Below are the code and all the weights of a small trained network. Each question names an input and a class and asks about switching units off, where a switched-off unit gives its printed mean instead of its output.

import numpy as np


def w(rows, s, z=0):
    codes = np.array(rows[::2]) - 128.0
    scale = np.full(codes.shape[1], s)
    scale[-1] = z or s
    return codes * scale


def norm(h):
    return h / np.sqrt((h * h).mean(-1, keepdims=True) + 1e-5)


def f(y):
    return np.maximum(y, 0)


def log_softmax(a):
    a = a - a.max(-1, keepdims=True)
    return a - np.log(np.exp(a).sum(-1, keepdims=True))


def net(x, mask):
    res = np.array(x, float).reshape(1, 3) / 4 @ E
    u = 0
    for l in range(2):
        y = f(norm(res) @ A[l][:, :-1].T + A[l][:, -1])
        res = res + np.where(mask[u : u + 11], y, B[l][:, -1]) @ B[l][:, :-1]
        u += 11
    return log_softmax(norm(res)[-1] @ U[:, :-1].T + U[:, -1])


A, B = {}, {}
E = w([
[116,63,91,147,168,174,112,89,140],'x0',
[126,50,137,73,100,93,151,64,126],'x1',
[162,107,116,121,173,84,83,146,10],'x2',
],0.012)
A[0] = w([
[94,173,171,174,57,227,162,146,191,104],'0.n0',
[82,129,106,162,114,190,171,128,194,12],'0.n1',
[144,85,104,162,180,148,91,97,53,34],'0.n2',
[125,105,130,89,101,110,126,100,128,142],'0.n3',
[152,98,102,97,61,114,254,69,151,18],'0.n4',
[111,84,203,79,62,158,162,84,183,97],'0.n5',
[182,162,142,96,118,65,115,160,53,56],'0.n6',
[139,157,217,60,119,90,123,179,182,136],'0.n7',
[87,86,122,67,41,115,159,57,142,40],'0.n8',
[128,83,72,125,216,199,105,72,167,163],'0.n9',
[95,44,146,58,70,65,172,45,72,3],'0.n10',
],0.008,0.0037)
B[0] = w([
[211,65,106,112,48,114,111,99,61,253],'0.n0',
[121,112,209,163,80,162,109,183,89,203],'0.n1',
[185,145,82,162,145,144,223,50,179,195],'0.n2',
[140,95,108,152,120,64,136,137,220,179],'0.n3',
[81,166,69,160,177,76,134,122,128,208],'0.n4',
[114,214,150,119,225,96,99,147,95,230],'0.n5',
[11,127,169,123,51,155,75,177,149,216],'0.n6',
[171,168,41,101,141,118,163,48,142,200],'0.n7',
[72,151,150,124,232,80,116,119,136,218],'0.n8',
[78,75,143,133,123,223,27,127,92,238],'0.n9',
[222,105,128,123,2,175,106,173,150,237],'0.n10',
],0.0078,0.0074)
A[1] = w([
[183,185,101,154,145,165,179,122,112,140],'1.n0',
[171,171,144,96,69,94,141,171,80,74],'1.n1',
[209,78,87,127,143,120,196,89,150,89],'1.n2',
[37,122,144,117,253,143,86,119,146,16],'1.n3',
[90,183,120,122,156,84,146,164,114,77],'1.n4',
[90,153,154,175,114,181,145,173,97,66],'1.n5',
[153,84,161,122,83,132,140,160,104,8],'1.n6',
[100,186,161,114,149,75,180,129,138,58],'1.n7',
[129,134,169,125,83,104,129,141,142,195],'1.n8',
[84,120,92,161,204,191,164,106,116,1],'1.n9',
[76,152,154,145,116,178,168,161,136,100],'1.n10',
],0.014,0.0023)
B[1] = w([
[76,83,151,112,96,29,206,145,196,184],'1.n0',
[83,45,145,129,79,138,173,159,243,255],'1.n1',
[33,167,211,142,125,212,70,151,54,166],'1.n2',
[120,114,159,132,1,47,232,190,191,219],'1.n3',
[160,123,152,165,181,200,91,45,87,190],'1.n4',
[149,135,140,58,167,189,60,53,69,206],'1.n5',
[127,227,87,123,214,116,158,116,150,184],'1.n6',
[171,186,70,121,208,168,82,164,29,186],'1.n7',
[164,114,103,183,165,90,180,117,101,199],'1.n8',
[186,247,105,92,196,56,148,145,127,194],'1.n9',
[79,22,114,130,144,103,69,142,69,160],'1.n10',
],0.0088,0.0095)
U = w([
[116,65,143,123,48,91,187,173,185,255],'0',
[128,79,144,122,140,254,26,133,69,82],'1',
[184,223,86,116,205,96,142,141,121,40],'2',
],0.017,0.00079)

Each question gives the input, the list of numbers given to net, and the class t.
The units are the neurons (one row each of A and B). Each row of codes is followed by its name. A weight is (code - 128) times the scale printed after its matrix; where a second scale follows, it is the last column's (A, B and U).
mask holds one flag per neuron, layer by layer. A switched-off neuron (its flag False) gives its mean, the last column of its row in B, instead of its output. The means were averaged over made-up inputs and are rounded, as every weight is.
A unit's drop is (log p(t) with every unit on - log p(t) with that unit switched off) / (log p(t) with every unit on - log p(t) with every unit switched off).
The circuit of an input: a set's keep is (log p(t) with only the set's units on - log p(t) with every unit switched off) / (log p(t) with every unit on - log p(t) with every unit switched off). Starting from the 12 units with the biggest drops (on a tie, the unit counted first), units are removed one at a time, each time the one whose removal leaves the highest keep (on an exact tie, the one counted first), for as long as the keep stays at least 0.8.
circuit, biggest first: the units of the circuit, biggest drop first
top k neurons: the k neurons with the biggest drops, biggest first
top k neurons in layer l: the k neurons of layer l with the biggest drops, biggest first
drop of u: that unit's drop, to one decimal
input [4,0,6], class 2: circuit, biggest first => (0.n2)
input [1,5,4], class 1: top 2 neurons in layer 0 => (0.n2 0.n1)
input [5,-1,5], class 2: top 2 neurons in layer 0 => (0.n0 0.n10)
input [6,-8,1], class 2: top 4 neurons => (1.n9 0.n10 0.n6 0.n2)
input [-7,-6,1], class 1: top 4 neurons in layer 1 => (1.n3 1.n4 1.n5 1.n7)
input [0,-3,6], class 1: top 3 neurons => (0.n6 0.n8 0.n7)
input [-5,1,7], class 0: top 3 neurons => (1.n1 0.n5 0.n8)
input [8,-1,6], class 2: top 3 neurons => (1.n9 0.n0 0.n10)
input [0,2,6], class 0: top 2 neurons in layer 0 => (0.n6 0.n9)
input [-4,1,-4], class 2: top 2 neurons => (0.n10 0.n5)
input [-8,0,1], class 1: top 3 neurons in layer 1 => (1.n3 1.n7 1.n4)
input [-1,1,8], class 0: top 2 neurons => (0.n9 1.n1)
input [-6,0,1], class 1: drop of 1.n3 => 0.8
input [-3,-2,5], class 1: circuit, biggest first => (0.n6)
input [0,-7,8], class 1: drop of 0.n7 => 1.7
input [3,-3,-7], class 1: drop of 0.n0 => 0.0
input [5,-8,5], class 2: drop of 1.n9 => 1.7
